Below is a small trained network, with its code and all its weights. Each question gives an input and a target symbol and asks what happens when units are switched off, that is, made to give their printed mean instead of their output.

import numpy as np


def w(rows, s, z=0):
    codes = np.array(rows[::2]) - 128.0
    scale = np.full(codes.shape[1], s)
    scale[-1] = z or s
    return codes * scale


def norm(h):
    return h / np.sqrt((h * h).mean(-1, keepdims=True) + 1e-5)


def f(y):
    return y / 2 * (1 + np.tanh(0.7978845608 * (y + 0.044715 * y**3)))


def softmax(a):
    e = np.exp(a - a.max(-1, keepdims=True))
    return e / e.sum(-1, keepdims=True)


def log_softmax(a):
    a = a - a.max(-1, keepdims=True)
    return a - np.log(np.exp(a).sum(-1, keepdims=True))


def net(x, mask):
    ids = ['αβγδεζηθμξπστφω'.index(c) for c in x.split()]
    T = len(ids)
    res = E[ids] + P[:T]
    u = 0
    for l in range(3):
        q, k, v = (norm(res) @ M[l].T for M in (Q, K, V))
        z = softmax(np.where(np.tri(T) > 0, q @ k.T / 4**0.5, -1e9)) @ v
        res = res + np.where(mask[u], z, O[l][:, -1]) @ O[l][:, :-1]
        u += 1
        y = f(norm(res) @ A[l][:, :-1].T + A[l][:, -1])
        res = res + np.where(mask[u : u + 4], y, B[l][:, -1]) @ B[l][:, :-1]
        u += 4
    return log_softmax(norm(res)[-1] @ U[:, :-1].T + U[:, -1])


Q, K, V, O, A, B = {}, {}, {}, {}, {}, {}
E = w([
[179,189,118,184,55,163],'α',
[215,2,134,166,157,134],'β',
[139,119,197,145,83,149],'γ',
[63,156,108,96,130,47],'δ',
[90,163,74,79,126,55],'ε',
[206,81,115,165,114,138],'ζ',
[166,121,115,84,129,145],'η',
[126,98,19,40,120,108],'θ',
[93,183,168,58,82,110],'μ',
[143,164,118,249,129,130],'ξ',
[120,116,91,148,90,160],'π',
[130,173,119,125,156,119],'σ',
[149,87,108,41,94,133],'τ',
[171,136,164,89,134,125],'φ',
[173,94,131,130,167,120],'ω',
],0.016)
P = w([
[66,127,107,58,143,155],'0',
[91,214,255,135,73,101],'1',
[188,124,189,166,93,93],'2',
[196,115,138,142,97,64],'3',
[181,102,101,127,111,41],'4',
[209,94,66,127,110,50],'5',
],0.0099)
Q[0] = w([
[106,121,155,9,148,156],'L0H1',
[141,163,156,194,2,200],'L0H1',
[98,121,52,137,57,88],'L0H1',
[156,75,134,25,116,236],'L0H1',
],0.0065)
K[0] = w([
[23,125,168,91,104,1],'L0H1',
[116,153,119,134,96,205],'L0H1',
[141,95,8,99,63,165],'L0H1',
[244,28,191,61,4,105],'L0H1',
],0.008)
V[0] = w([
[127,29,79,58,196,138],'L0H1',
[224,155,16,157,3,34],'L0H1',
[128,58,173,82,195,178],'L0H1',
[138,225,159,143,8,110],'L0H1',
],0.0055)
O[0] = w([
[189,173,154,189,73,105,66],'L0H1',
[146,161,255,138,171,171,252],'L0H1',
[173,185,130,193,187,185,67],'L0H1',
[217,94,147,93,180,130,179],'L0H1',
],0.0094,0.0034)
A[0] = w([
[152,207,187,236,144,97,161],'L0N1',
[169,173,231,39,192,240,3],'L0N2',
[254,10,75,230,178,33,183],'L0N3',
[200,165,214,105,48,208,135],'L0N4',
],0.0056,0.0042)
B[0] = w([
[93,157,191,66,94,113,187],'L0N1',
[17,81,75,88,105,98,136],'L0N2',
[1,204,106,24,111,68,254],'L0N3',
[110,100,115,131,187,77,166],'L0N4',
],0.0084,0.0092)
Q[1] = w([
[200,88,89,227,144,254],'L1H1',
[183,8,139,212,130,99],'L1H1',
[245,136,154,50,226,83],'L1H1',
[159,198,60,133,95,156],'L1H1',
],0.0082)
K[1] = w([
[127,67,250,71,205,29],'L1H1',
[158,72,153,39,209,147],'L1H1',
[137,65,129,178,200,254],'L1H1',
[13,146,150,99,193,164],'L1H1',
],0.0064)
V[1] = w([
[52,142,68,202,132,168],'L1H1',
[39,77,167,122,232,2],'L1H1',
[66,29,20,143,145,189],'L1H1',
[93,222,157,240,153,129],'L1H1',
],0.0084)
O[1] = w([
[154,69,178,116,100,126,254],'L1H1',
[12,70,156,106,139,133,131],'L1H1',
[203,122,217,3,79,211,168],'L1H1',
[127,40,99,146,101,63,187],'L1H1',
],0.013,0.0046)
A[1] = w([
[169,134,130,213,98,96,189],'L1N1',
[246,188,105,101,172,167,210],'L1N2',
[104,91,141,100,126,113,180],'L1N3',
[155,117,98,178,25,137,253],'L1N4',
],0.013,0.0034)
B[1] = w([
[166,33,106,123,153,141,201],'L1N1',
[53,163,144,164,55,110,253],'L1N2',
[118,128,149,111,64,116,246],'L1N3',
[121,6,145,101,175,168,188],'L1N4',
],0.012,0.0055)
Q[2] = w([
[118,10,181,100,89,67],'L2H1',
[134,120,101,208,168,160],'L2H1',
[203,180,134,131,144,73],'L2H1',
[255,145,86,190,250,194],'L2H1',
],0.0082)
K[2] = w([
[156,121,176,88,136,238],'L2H1',
[129,143,184,82,173,62],'L2H1',
[56,80,114,163,105,142],'L2H1',
[59,105,255,87,165,59],'L2H1',
],0.009)
V[2] = w([
[158,165,193,56,255,109],'L2H1',
[94,49,160,56,124,103],'L2H1',
[228,21,212,119,222,100],'L2H1',
[192,205,176,144,176,198],'L2H1',
],0.0078)
O[2] = w([
[77,171,88,111,126,203,55],'L2H1',
[90,95,134,93,73,77,255],'L2H1',
[94,182,11,176,21,195,120],'L2H1',
[146,106,58,106,169,230,13],'L2H1',
],0.012,0.0056)
A[2] = w([
[132,75,232,136,207,134,129],'L2N1',
[174,86,192,181,108,109,253],'L2N2',
[161,100,174,12,182,190,240],'L2N3',
[85,199,123,87,197,253,183],'L2N4',
],0.011,0.0046)
B[2] = w([
[127,105,53,22,192,115,180],'L2N1',
[185,147,132,120,143,119,240],'L2N2',
[113,48,136,182,171,138,255],'L2N3',
[109,77,146,248,121,98,171],'L2N4',
],0.018,0.0086)
U = w([
[34,100,96,184,151,195,99],'α',
[106,88,64,141,229,165,106],'β',
[245,187,69,78,173,107,88],'γ',
[64,87,144,61,41,219,60],'δ',
[206,150,126,58,222,173,76],'ε',
[75,148,57,233,144,70,93],'ζ',
[51,182,131,72,107,101,141],'η',
[239,191,108,169,95,124,78],'θ',
[83,156,101,40,207,105,60],'μ',
[218,196,140,87,69,214,88],'ξ',
[88,163,217,145,64,61,175],'π',
[165,114,170,209,135,216,80],'σ',
[175,14,192,152,137,75,255],'τ',
[161,83,46,184,15,116,49],'φ',
[165,180,142,211,207,149,97],'ω',
],0.012,0.0072)

Each question gives the input, a string of symbols that net reads in full, and the target symbol t.
The units are the heads (4 rows each of Q, K, V and O) and the neurons (one row each of A and B). Each row of codes is followed by its name. A weight is (code - 128) times the scale printed after its matrix; where a second scale follows, it is the last column's (O, A, B and U).
mask holds one flag per unit, layer by layer, with each layer's heads first. A switched-off unit (its flag False) gives its mean, the last column of its rows in O or B, instead of its output. The means were averaged over made-up inputs and are rounded, as every weight is.
A unit's drop is (log p(t) with every unit on - log p(t) with that unit switched off) / (log p(t) with every unit on - log p(t) with every unit switched off).
The circuit of an input: a set's keep is (log p(t) with only the set's units on - log p(t) with every unit switched off) / (log p(t) with every unit on - log p(t) with every unit switched off). Starting from the 12 units with the biggest drops (on a tie, the unit counted first), units are removed one at a time, each time the one whose removal leaves the highest keep (on an exact tie, the one counted first), for as long as the keep stays at least 0.8.
circuit, biggest first: the units of the circuit, biggest drop first
unit that matters most: the unit with the biggest drop
k most important neurons: the k neurons with the biggest drops, biggest first
k most important neurons of layer l: the k neurons of layer l with the biggest drops, biggest first
input τ α ω α, target ω: circuit, biggest first	(L1H1; L0N3; L0H1)
input ω ξ ε, target φ: unit that matters most	L2H1
input ζ α ω, target ζ: 2 most important neurons	(L0N3; L0N1)
input ξ ε φ, target δ: circuit, biggest first	(L0H1; L1H1; L2H1; L0N3)
input ξ ω θ ξ α, target δ: circuit, biggest first	(L0H1; L1H1; L2H1; L0N3)
input β σ μ θ γ, target π: circuit, biggest first	(L2H1; L2N3)
input ω β ξ φ, target φ: 2 most important neurons	(L1N4; L0N3)
input τ τ ξ, target ω: circuit, biggest first	(L1H1; L0H1; L0N3)
input π φ β ω ω ζ, target ξ: circuit, biggest first	(L0N3; L0H1; L1H1)
input ω ω τ θ β, target φ: 2 most important neurons	(L0N3; L1N4)
input ε ω θ σ, target μ: circuit, biggest first	(L1H1; L2N1; L2H1)
input β τ γ φ β, target π: 2 most important neurons	(L0N3; L2N3)
input β ξ φ σ θ, target π: circuit, biggest first	(L2N3; L0H1; L2N1)
input ω ξ φ π ξ, target π: circuit, biggest first	(L2N3)
input ξ π ξ τ ω, target δ: circuit, biggest first	(L0H1; L1H1; L0N3; L2H1)
input ξ φ γ ω θ σ, target δ: circuit, biggest first	(L0H1; L1H1; L2H1; L0N3)
input σ ξ ω ζ σ, target π: 2 most important neurons	(L1N4; L0N3)
input ξ ξ ζ ζ, target δ: 2 most important neurons	(L0N3; L0N1)
input φ ζ ω ξ, target γ: 2 most important neurons	(L1N2; L0N3)
input ζ ξ γ, target ζ: circuit, biggest first	(L1H1)
input β β ω, target π: 3 most important neurons	(L0N3; L1N4; L2N3)
input β μ ω ξ ξ, target π: 3 most important neurons	(L0N3; L1N4; L2N3)
input α ω τ φ σ, target α: 2 most important neurons of layer 0	(L0N2; L0N3)
input β τ β η σ, target π: 2 most important neurons	(L2N3; L1N4)
input μ ξ δ, target β: 2 most important neurons	(L0N3; L2N1)
